Below are the code and all the weights of a small trained network. Each question names an input and a class and asks about switching units off, where a switched-off unit gives its printed mean instead of its output.

import numpy as np


def w(rows, s, z=0):
    codes = np.array(rows[::2]) - 128.0
    scale = np.full(codes.shape[1], s)
    scale[-1] = z or s
    return codes * scale


def norm(h):
    return h / np.sqrt((h * h).mean(-1, keepdims=True) + 1e-5)


def f(y):
    return np.maximum(y, 0)


def log_softmax(a):
    a = a - a.max(-1, keepdims=True)
    return a - np.log(np.exp(a).sum(-1, keepdims=True))


def net(x, mask):
    res = np.array(x, float).reshape(1, 4) / 4 @ E
    u = 0
    for l in range(3):
        y = f(norm(res) @ A[l][:, :-1].T + A[l][:, -1])
        res = res + np.where(mask[u : u + 10], y, B[l][:, -1]) @ B[l][:, :-1]
        u += 10
    return log_softmax(norm(res)[-1] @ U[:, :-1].T + U[:, -1])


A, B = {}, {}
E = w([
[14,46,38,103],'x0',
[8,206,208,157],'x1',
[111,42,236,37],'x2',
[128,129,122,127],'x3',
],0.0012)
A[0] = w([
[74,43,101,195,40],'L0N0',
[205,70,51,144,235],'L0N1',
[46,148,183,208,167],'L0N2',
[158,255,151,46,72],'L0N3',
[156,122,61,95,40],'L0N4',
[186,74,67,180,92],'L0N5',
[189,22,153,150,146],'L0N6',
[61,84,73,112,4],'L0N7',
[188,169,195,54,70],'L0N8',
[19,105,62,95,192],'L0N9',
],0.0028,0.0025)
B[0] = w([
[104,127,148,225,138],'L0N0',
[127,229,118,91,251],'L0N1',
[162,132,88,83,202],'L0N2',
[142,133,199,248,149],'L0N3',
[111,54,193,126,135],'L0N4',
[156,163,102,49,164],'L0N5',
[161,158,91,55,185],'L0N6',
[60,4,149,253,135],'L0N7',
[113,45,102,163,153],'L0N8',
[174,118,174,191,225],'L0N9',
],0.0035,0.0028)
A[1] = w([
[45,158,236,114,187],'L1N0',
[45,31,24,111,172],'L1N1',
[104,202,139,205,58],'L1N2',
[127,85,246,84,124],'L1N3',
[7,254,194,170,157],'L1N4',
[202,254,148,187,85],'L1N5',
[131,91,167,140,29],'L1N6',
[205,171,219,86,106],'L1N7',
[134,93,134,200,3],'L1N8',
[144,37,210,8,201],'L1N9',
],0.0035,0.0018)
B[1] = w([
[222,127,76,95,213],'L1N0',
[213,138,252,230,181],'L1N1',
[114,82,39,95,185],'L1N2',
[80,100,9,140,203],'L1N3',
[241,181,111,58,244],'L1N4',
[35,52,124,143,249],'L1N5',
[89,117,146,140,133],'L1N6',
[78,76,173,214,216],'L1N7',
[90,107,136,87,131],'L1N8',
[109,234,49,186,255],'L1N9',
],0.0038,0.0028)
A[2] = w([
[162,107,203,224,150],'L2N0',
[151,66,253,51,4],'L2N1',
[129,124,87,195,146],'L2N2',
[83,187,106,152,128],'L2N3',
[121,140,188,48,4],'L2N4',
[116,147,233,154,79],'L2N5',
[50,108,225,144,186],'L2N6',
[22,149,93,136,137],'L2N7',
[131,210,184,100,41],'L2N8',
[39,180,232,21,28],'L2N9',
],0.0049,0.0046)
B[2] = w([
[174,50,202,222,191],'L2N0',
[179,13,205,229,128],'L2N1',
[85,83,191,117,252],'L2N2',
[122,54,132,105,198],'L2N3',
[253,34,25,245,128],'L2N4',
[122,10,183,214,131],'L2N5',
[213,98,130,100,143],'L2N6',
[49,18,62,77,179],'L2N7',
[172,3,94,196,128],'L2N8',
[41,60,35,5,128],'L2N9',
],0.0048,0.0036)
U = w([
[127,9,192,246,245],'0',
[232,229,3,43,249],'1',
[41,30,30,118,233],'2',
[92,54,79,104,249],'3',
[21,114,166,60,32],'4',
[43,237,210,90,3],'5',
[5,235,235,50,3],'6',
[9,253,240,77,3],'7',
],0.0056,0.0046)

Each question gives the input, the list of numbers given to net, and the class t.
The units are the neurons (one row each of A and B). Each row of codes is followed by its name. A weight is (code - 128) times the scale printed after its matrix; where a second scale follows, it is the last column's (A, B and U).
mask holds one flag per neuron, layer by layer. A switched-off neuron (its flag False) gives its mean, the last column of its row in B, instead of its output. The means were averaged over made-up inputs and are rounded, as every weight is.
A unit's drop is (log p(t) with every unit on - log p(t) with that unit switched off) / (log p(t) with every unit on - log p(t) with every unit switched off).
The circuit of an input: a set's keep is (log p(t) with only the set's units on - log p(t) with every unit switched off) / (log p(t) with every unit on - log p(t) with every unit switched off). Starting from the 12 units with the biggest drops (on a tie, the unit counted first), units are removed one at a time, each time the one whose removal leaves the highest keep (on an exact tie, the one counted first), for as long as the keep stays at least 0.8.
circuit, biggest first: the units of the circuit, biggest drop first
k most important neurons: the k neurons with the biggest drops, biggest first
k most important neurons of layer l: the k neurons of layer l with the biggest drops, biggest first
drop when u is switched off: that unit's drop, to one decimal
input [-1,-7,6,-4], class 1: 2 most important neurons => (L0N6 L1N5)
input [6,-1,6,0], class 0: circuit, biggest first => (L1N1)
input [8,-6,-8,-8], class 0: 2 most important neurons => (L1N1 L1N4)
input [-4,6,5,-1], class 1: circuit, biggest first => (L1N0 L1N4)
input [-6,1,8,-8], class 2: circuit, biggest first => (L1N3 L1N9 L0N9)
input [1,8,8,2], class 1: circuit, biggest first => (L1N0 L1N4 L2N2)
input [6,2,-5,4], class 0: circuit, biggest first => (L1N1 L1N3)
input [-6,-5,8,3], class 2: 3 most important neurons => (L1N3 L1N4 L1N1)
input [-2,4,3,2], class 1: 4 most important neurons => (L1N0 L1N4 L0N9 L1N5)
input [-3,0,-8,-7], class 2: 2 most important neurons of layer 1 => (L1N5 L1N0)
input [-4,1,8,3], class 2: 2 most important neurons => (L1N3 L1N9)
input [-1,-8,6,-8], class 1: 2 most important neurons => (L0N6 L1N5)
input [7,-7,6,1], class 0: 3 most important neurons of layer 0 => (L0N2 L0N9 L0N7)
input [-2,8,-3,-7], class 1: circuit, biggest first => (L1N4)
input [2,4,-3,-1], class 1: 2 most important neurons => (L1N4 L1N7)
input [-4,1,6,3], class 2: 2 most important neurons of layer 1 => (L1N3 L1N9)
input [8,8,-2,-5], class 0: 2 most important neurons of layer 0 => (L0N1 L0N7)
input [-6,6,-7,5], class 2: 3 most important neurons of layer 0 => (L0N1 L0N9 L0N2)
input [-6,-2,7,7], class 2: 4 most important neurons => (L1N3 L1N9 L1N1 L0N9)
input [8,0,7,6], class 0: most important neuron of layer 2 => (L2N0)
input [1,-7,-5,5], class 1: 2 most important neurons of layer 2 => (L2N7 L2N2)
input [6,2,5,3], class 0: 2 most important neurons of layer 1 => (L1N1 L1N5)
input [5,-8,-6,7], class 1: 2 most important neurons of layer 0 => (L0N1 L0N5)
input [2,-7,-4,-5], class 1: 2 most important neurons of layer 1 => (L1N3 L1N9)
input [6,2,-3,0], class 0: drop when L1N1 is switched off => 0.2
